Here is a tiny trained network, its code and every weight. The questions are about switching its units off for an input and a target symbol, where a switched-off unit gives its printed mean instead of its output.

import numpy as np


def w(rows, s, z=0):
    codes = np.array(rows[::2]) - 128.0
    scale = np.full(codes.shape[1], s)
    scale[-1] = z or s
    return codes * scale


def f(y):
    return np.maximum(y, 0)


def softmax(a):
    e = np.exp(a - a.max(-1, keepdims=True))
    return e / e.sum(-1, keepdims=True)


def log_softmax(a):
    a = a - a.max(-1, keepdims=True)
    return a - np.log(np.exp(a).sum(-1, keepdims=True))


def net(x, mask):
    ids = ['γελφψω'.index(c) for c in x.split()]
    T = len(ids)
    res = E[ids] + P[:T]
    u = 0
    for l in range(2):
        q, k, v = (res @ M[l].T for M in (Q, K, V))
        z = softmax(np.where(np.tri(T) > 0, q @ k.T / 3**0.5, -1e9)) @ v
        res = res + np.where(mask[u], z, O[l][:, -1]) @ O[l][:, :-1]
        u += 1
        y = f(res @ A[l][:, :-1].T + A[l][:, -1])
        res = res + np.where(mask[u : u + 4], y, B[l][:, -1]) @ B[l][:, :-1]
        u += 4
    return log_softmax(res[-1] @ U[:, :-1].T + U[:, -1])


Q, K, V, O, A, B = {}, {}, {}, {}, {}, {}
E = w([
[118,173,137,101,90,147,115],'γ',
[21,40,74,98,126,126,148],'ε',
[75,115,59,208,17,80,139],'λ',
[109,215,237,107,91,124,173],'φ',
[143,113,96,90,219,78,128],'ψ',
[84,1,6,97,183,148,84],'ω',
],0.015)
P = w([
[254,5,93,157,150,180,176],'0',
[119,185,103,168,93,188,91],'1',
[73,216,125,135,60,52,124],'2',
[89,110,108,174,95,191,92],'3',
[123,115,103,59,94,26,185],'4',
[134,193,171,154,129,118,89],'5',
[68,74,90,172,94,47,84],'6',
],0.0096)
Q[0] = w([
[99,67,144,50,129,52,93],'L0H1',
[103,127,205,80,3,16,252],'L0H1',
[87,148,74,113,17,6,39],'L0H1',
],0.0058)
K[0] = w([
[218,142,29,47,97,124,167],'L0H1',
[221,136,109,121,66,148,254],'L0H1',
[243,19,76,87,236,132,169],'L0H1',
],0.0073)
V[0] = w([
[213,95,127,253,147,183,102],'L0H1',
[173,212,109,4,43,167,31],'L0H1',
[157,97,111,48,239,156,73],'L0H1',
],0.0061)
O[0] = w([
[117,164,254,49,135,48,80,178],'L0H1',
[152,158,173,133,211,127,56,52],'L0H1',
[171,138,64,66,73,196,93,254],'L0H1',
],0.01,0.0077)
A[0] = w([
[58,162,2,194,238,226,167,253],'L0N1',
[99,179,98,161,80,77,179,47],'L0N2',
[128,148,80,110,123,124,115,239],'L0N3',
[90,63,121,117,166,136,157,89],'L0N4',
],0.0065,0.0011)
B[0] = w([
[132,167,111,171,212,166,76,254],'L0N1',
[164,88,153,109,144,118,96,176],'L0N2',
[58,156,112,194,226,98,186,248],'L0N3',
[137,2,138,115,14,51,210,208],'L0N4',
],0.0086,0.0057)
Q[1] = w([
[102,149,117,177,98,107,110],'L1H1',
[183,145,170,147,188,249,100],'L1H1',
[170,122,116,168,143,95,125],'L1H1',
],0.012)
K[1] = w([
[167,133,159,187,18,131,160],'L1H1',
[2,180,72,99,226,133,101],'L1H1',
[103,133,227,183,105,121,74],'L1H1',
],0.0063)
V[1] = w([
[169,178,109,252,97,119,183],'L1H1',
[128,153,106,136,117,154,158],'L1H1',
[118,85,73,110,49,104,132],'L1H1',
],0.011)
O[1] = w([
[161,116,240,92,68,213,115,44],'L1H1',
[53,54,22,65,54,246,192,125],'L1H1',
[20,117,73,175,166,137,171,249],'L1H1',
],0.012,0.018)
A[1] = w([
[125,145,70,153,138,254,157,163],'L1N1',
[92,79,154,100,184,72,87,157],'L1N2',
[110,144,111,160,139,113,41,89],'L1N3',
[142,164,73,111,202,132,141,3],'L1N4',
],0.0083,0.0024)
B[1] = w([
[132,54,188,77,177,10,242,237],'L1N1',
[239,119,94,166,177,153,81,201],'L1N2',
[206,2,114,33,71,43,232,183],'L1N3',
[10,56,135,104,66,126,131,252],'L1N4',
],0.0075,0.019)
U = w([
[98,159,168,245,186,72,88,254],'γ',
[64,152,63,255,93,117,49,32],'ε',
[253,229,30,209,158,28,176,242],'λ',
[102,146,165,125,57,99,200,77],'φ',
[67,124,114,152,9,156,106,176],'ψ',
[146,97,155,37,26,81,167,57],'ω',
],0.0054,0.0024)

Each question gives the input, a string of symbols that net reads in full, and the target symbol t.
The units are the heads (3 rows each of Q, K, V and O) and the neurons (one row each of A and B). Each row of codes is followed by its name. A weight is (code - 128) times the scale printed after its matrix; where a second scale follows, it is the last column's (O, A, B and U).
mask holds one flag per unit, layer by layer, with each layer's heads first. A switched-off unit (its flag False) gives its mean, the last column of its rows in O or B, instead of its output. The means were averaged over made-up inputs and are rounded, as every weight is.
A unit's drop is (log p(t) with every unit on - log p(t) with that unit switched off) / (log p(t) with every unit on - log p(t) with every unit switched off).
The circuit of an input: a set's keep is (log p(t) with only the set's units on - log p(t) with every unit switched off) / (log p(t) with every unit on - log p(t) with every unit switched off). Starting from all 10 units, units are removed one at a time, each time the one whose removal leaves the highest keep (on an exact tie, the one counted first), for as long as the keep stays at least 0.8.
circuit, biggest first: the units of the circuit, biggest drop first
most important unit: the unit with the biggest drop
k most important neurons: the k neurons with the biggest drops, biggest first
top k neurons in layer l: the k neurons of layer l with the biggest drops, biggest first
input λ ω ω γ ψ φ, target γ: circuit, biggest first	(L0H1)
input λ ω ω ω ε γ ω, target γ: 2 most important neurons	(L1N4; L0N1)
input γ ω γ ε ω γ λ, target λ: top 2 neurons in layer 0	(L0N3; L0N1)
input ε ω ω φ ω, target φ: circuit, biggest first	(L1N1; L0H1; L1H1; L0N4)
input ω ε γ λ λ, target ε: 4 most important neurons	(L0N4; L1N1; L0N1; L1N3)
input γ ω γ ε φ, target λ: circuit, biggest first	(L0H1; L1N4; L1H1)
input ω ε ε γ ω, target ε: circuit, biggest first	(L1N4; L1H1; L0H1)
input ω ω ω ε φ, target ε: circuit, biggest first	(L1N1; L1N3)
input ω ω ω ω ω ω φ, target ε: 2 most important neurons	(L1N1; L0N1)
input γ γ ω, target λ: circuit, biggest first	(L0H1; L1H1; L1N4)
input ε ω ω, target φ: circuit, biggest first	(L1N1; L1H1; L0H1; L0N4)
input ω ω ε φ ω ε ψ, target ε: top 2 neurons in layer 1	(L1N4; L1N1)
input γ φ γ ε ε, target λ: circuit, biggest first	(L0H1; L1N4; L1H1; L1N2)
input φ γ γ γ φ ψ ω, target ω: circuit, biggest first	(L1H1)
input γ ω ω ω ω φ γ, target λ: 3 most important neurons	(L1N4; L0N1; L0N3)
input λ γ λ ω γ, target γ: top 3 neurons in layer 1	(L1N3; L1N4; L1N1)
input ω γ ω ε ψ, target ε: circuit, biggest first	(L1N4; L1H1; L0H1; L1N1)
input ε ω ω ψ ψ ψ γ, target φ: circuit, biggest first	(L1N1; L0H1; L1H1; L0N4)
input ω ω ω λ φ ω ε, target ε: 2 most important neurons	(L0N4; L1N1)
input γ λ ω ω γ, target λ: most important unit	L0H1
input γ ε φ ε γ λ ω, target λ: 2 most important neurons	(L1N4; L0N4)
input ε ω ω ω, target ω: 2 most important neurons	(L1N1; L0N1)
input ω γ φ φ ω, target ε: 2 most important neurons	(L1N4; L0N4)
input γ γ φ, target λ: 3 most important neurons	(L1N4; L0N3; L1N1)
input λ ω φ ε ψ, target γ: 2 most important neurons	(L1N3; L0N2)
input ω ε γ, target ε: top 2 neurons in layer 1	(L1N1; L1N4)
input ω ψ λ ω γ, target ε: top 2 neurons in layer 0	(L0N1; L0N4)
input λ ω ω φ ω, target γ: 2 most important neurons	(L1N3; L0N1)
